Below is a small trained network, with its code and all its weights. Each question gives an input and a class and asks what happens when units are switched off, that is, made to give their printed mean instead of their output.

import numpy as np


def w(rows, s, z=0):
    codes = np.array(rows[::2]) - 128.0
    scale = np.full(codes.shape[1], s)
    scale[-1] = z or s
    return codes * scale


def f(y):
    return y / 2 * (1 + np.tanh(0.7978845608 * (y + 0.044715 * y**3)))


def log_softmax(a):
    a = a - a.max(-1, keepdims=True)
    return a - np.log(np.exp(a).sum(-1, keepdims=True))


def net(x, mask):
    res = np.array(x, float).reshape(1, 8) / 4 @ E
    y = f(res @ A[0][:, :-1].T + A[0][:, -1])
    res = res + np.where(mask, y, B[0][:, -1]) @ B[0][:, :-1]
    return log_softmax(res[-1] @ U[:, :-1].T + U[:, -1])


A, B = {}, {}
E = w([
[102,99,165,186],'x0',
[136,102,144,103],'x1',
[235,21,170,189],'x2',
[24,3,140,128],'x3',
[233,57,144,74],'x4',
[71,178,230,40],'x5',
[137,89,60,85],'x6',
[16,118,49,65],'x7',
],0.0053)
A[0] = w([
[29,184,203,73,150],'neuron 0',
[88,125,206,123,171],'neuron 1',
[90,36,140,142,179],'neuron 2',
[151,157,222,243,142],'neuron 3',
[119,185,191,170,253],'neuron 4',
[210,145,173,107,215],'neuron 5',
[184,81,58,108,157],'neuron 6',
[72,105,151,182,129],'neuron 7',
[87,174,214,70,192],'neuron 8',
[217,86,200,71,150],'neuron 9',
[113,187,145,100,54],'neuron 10',
[176,210,4,86,200],'neuron 11',
],0.012,0.0046)
B[0] = w([
[108,34,105,54,253],'neuron 0',
[199,118,98,98,187],'neuron 1',
[122,63,78,209,222],'neuron 2',
[179,250,69,100,228],'neuron 3',
[193,157,93,60,217],'neuron 4',
[173,124,186,85,225],'neuron 5',
[112,169,177,191,208],'neuron 6',
[111,95,75,142,170],'neuron 7',
[156,65,140,54,229],'neuron 8',
[186,117,200,166,234],'neuron 9',
[119,108,148,101,150],'neuron 10',
[41,240,187,82,247],'neuron 11',
],0.019,0.0075)
U = w([
[74,83,34,237,251],'0',
[186,111,192,196,97],'1',
[178,166,50,126,44],'2',
[97,69,73,89,65],'3',
[1,160,145,145,209],'4',
[138,105,165,95,62],'5',
[139,169,76,108,150],'6',
],0.0093,0.0036)

Each question gives the input, the list of numbers given to net, and the class t.
The units are the neurons (one row each of A and B). Each row of codes is followed by its name. A weight is (code - 128) times the scale printed after its matrix; where a second scale follows, it is the last column's (A, B and U).
mask holds one flag per neuron, in row order. A switched-off neuron (its flag False) gives its mean, the last column of its row in B, instead of its output. The means were averaged over made-up inputs and are rounded, as every weight is.
A unit's drop is (log p(t) with every unit on - log p(t) with that unit switched off) / (log p(t) with every unit on - log p(t) with every unit switched off).
The circuit of an input: a set's keep is (log p(t) with only the set's units on - log p(t) with every unit switched off) / (log p(t) with every unit on - log p(t) with every unit switched off). Starting from all 12 units, units are removed one at a time, each time the one whose removal leaves the highest keep (on an exact tie, the one counted first), for as long as the keep stays at least 0.8.
circuit, biggest first: the units of the circuit, biggest drop first
top k neurons: the k neurons with the biggest drops, biggest first
drop of u: that unit's drop, to one decimal
input [5,-4,6,3,7,-3,5,5], class 0: circuit, biggest first : [neuron 2]
input [-3,-4,4,-4,-7,-7,2,-2], class 4: circuit, biggest first : [neuron 11; neuron 1]
input [2,5,-1,0,3,5,-3,1], class 3: circuit, biggest first : [neuron 0; neuron 11]
input [2,7,3,-2,1,2,-5,-2], class 2: top 2 neurons : [neuron 3; neuron 4]
input [-1,-6,8,-8,-6,-7,5,-1], class 4: top 2 neurons : [neuron 11; neuron 6]
input [6,2,0,-4,-1,-2,-5,2], class 2: circuit, biggest first : [neuron 11; neuron 3]
input [1,-3,-1,-7,8,2,-4,-2], class 1: top 3 neurons : [neuron 9; neuron 0; neuron 5]
input [-2,5,2,6,-3,8,-8,-4], class 3: top 2 neurons : [neuron 0; neuron 8]
input [-5,4,-6,-6,-1,8,2,3], class 3: top 3 neurons : [neuron 0; neuron 9; neuron 8]
input [-3,-7,-5,-5,-2,-7,1,-8], class 4: top 2 neurons : [neuron 11; neuron 1]
input [2,5,8,-7,-5,-7,8,-2], class 1: top 2 neurons : [neuron 6; neuron 5]
input [-7,-2,3,-8,8,-4,4,1], class 1: top 3 neurons : [neuron 9; neuron 5; neuron 6]
input [-5,4,-8,6,1,-5,-5,5], class 4: top 2 neurons : [neuron 4; neuron 11]
input [5,-7,-8,8,-2,4,-1,-8], class 3: circuit, biggest first : [neuron 0]
input [8,-8,-5,4,3,3,-2,-2], class 3: drop of neuron 0 : 0.2
input [-6,-7,2,1,5,-2,0,2], class 1: drop of neuron 6 : 0.1
input [7,-2,-7,-6,-6,1,8,1], class 4: drop of neuron 11 : 1.5
